Here is a tiny trained network, its code and every weight. The questions are about switching its units off for an input and a class, where a switched-off unit gives its printed mean instead of its output.

import numpy as np


def w(rows, s, z=0):
    codes = np.array(rows[::2]) - 128.0
    scale = np.full(codes.shape[1], s)
    scale[-1] = z or s
    return codes * scale


def f(y):
    return np.maximum(y, 0)


def log_softmax(a):
    a = a - a.max(-1, keepdims=True)
    return a - np.log(np.exp(a).sum(-1, keepdims=True))


def net(x, mask):
    res = np.array(x, float).reshape(1, 4) / 4 @ E
    y = f(res @ A[0][:, :-1].T + A[0][:, -1])
    res = res + np.where(mask, y, B[0][:, -1]) @ B[0][:, :-1]
    return log_softmax(res[-1] @ U[:, :-1].T + U[:, -1])


A, B = {}, {}
E = w([
[50,89,178,57,142,198,201],'x0',
[83,54,101,141,61,127,99],'x1',
[113,142,12,73,199,133,57],'x2',
[98,188,158,60,149,135,66],'x3',
],0.011)
A[0] = w([
[125,80,141,193,80,116,116,75],'neuron 0',
[92,70,123,103,137,168,148,235],'neuron 1',
[128,182,149,55,166,146,132,93],'neuron 2',
[202,131,138,122,79,37,92,172],'neuron 3',
[71,129,247,101,142,195,191,172],'neuron 4',
[134,56,161,163,74,98,116,150],'neuron 5',
[170,98,119,144,74,96,150,207],'neuron 6',
[112,80,123,206,98,100,107,253],'neuron 7',
[174,115,99,156,182,109,187,134],'neuron 8',
[154,186,121,113,183,121,63,94],'neuron 9',
],0.012,0.0026)
B[0] = w([
[76,193,100,141,103,141,184,181],'neuron 0',
[116,70,182,60,98,173,162,186],'neuron 1',
[108,95,171,137,109,62,121,192],'neuron 2',
[102,215,114,126,122,113,102,191],'neuron 3',
[183,125,218,55,96,143,77,250],'neuron 4',
[103,255,86,108,79,132,184,191],'neuron 5',
[119,170,114,127,150,155,157,180],'neuron 6',
[103,171,113,154,167,173,196,192],'neuron 7',
[205,135,167,137,127,247,147,169],'neuron 8',
[119,127,76,135,200,32,51,201],'neuron 9',
],0.0097,0.016)
U = w([
[99,148,102,162,209,2,30,229],'0',
[106,42,222,49,71,136,130,171],'1',
[28,187,89,184,96,140,197,49],'2',
[179,194,171,128,135,148,105,169],'3',
[187,85,120,162,182,235,148,166],'4',
[116,85,157,196,73,78,132,3],'5',
],0.0095,0.0026)

Each question gives the input, the list of numbers given to net, and the class t.
The units are the neurons (one row each of A and B). Each row of codes is followed by its name. A weight is (code - 128) times the scale printed after its matrix; where a second scale follows, it is the last column's (A, B and U).
mask holds one flag per neuron, in row order. A switched-off neuron (its flag False) gives its mean, the last column of its row in B, instead of its output. The means were averaged over made-up inputs and are rounded, as every weight is.
A unit's drop is (log p(t) with every unit on - log p(t) with that unit switched off) / (log p(t) with every unit on - log p(t) with every unit switched off).
The circuit of an input: a set's keep is (log p(t) with only the set's units on - log p(t) with every unit switched off) / (log p(t) with every unit on - log p(t) with every unit switched off). Starting from all 10 units, units are removed one at a time, each time the one whose removal leaves the highest keep (on an exact tie, the one counted first), for as long as the keep stays at least 0.8.
units of the circuit, in order: the units of the circuit, biggest drop first
top k neurons: the k neurons with the biggest drops, biggest first
drop when u is switched off: that unit's drop, to one decimal
input [-8,-3,-6,4], class 0: units of the circuit, in order	[neuron 9; neuron 4]
input [6,-8,-2,-8], class 1: units of the circuit, in order	[neuron 4]
input [2,-4,-4,-3], class 1: units of the circuit, in order	[neuron 4; neuron 3]
input [1,2,-7,-2], class 2: top 2 neurons	[neuron 5; neuron 0]
input [2,-4,1,2], class 0: top 2 neurons	[neuron 1; neuron 8]
input [-8,-6,0,-2], class 0: top 2 neurons	[neuron 9; neuron 4]
input [2,-7,-1,-6], class 4: drop when neuron 2 is switched off	0.1
input [6,-7,0,-8], class 1: drop when neuron 4 is switched off	0.4
input [4,-4,2,6], class 1: drop when neuron 4 is switched off	0.4
input [5,-5,6,-5], class 1: drop when neuron 2 is switched off	0.2
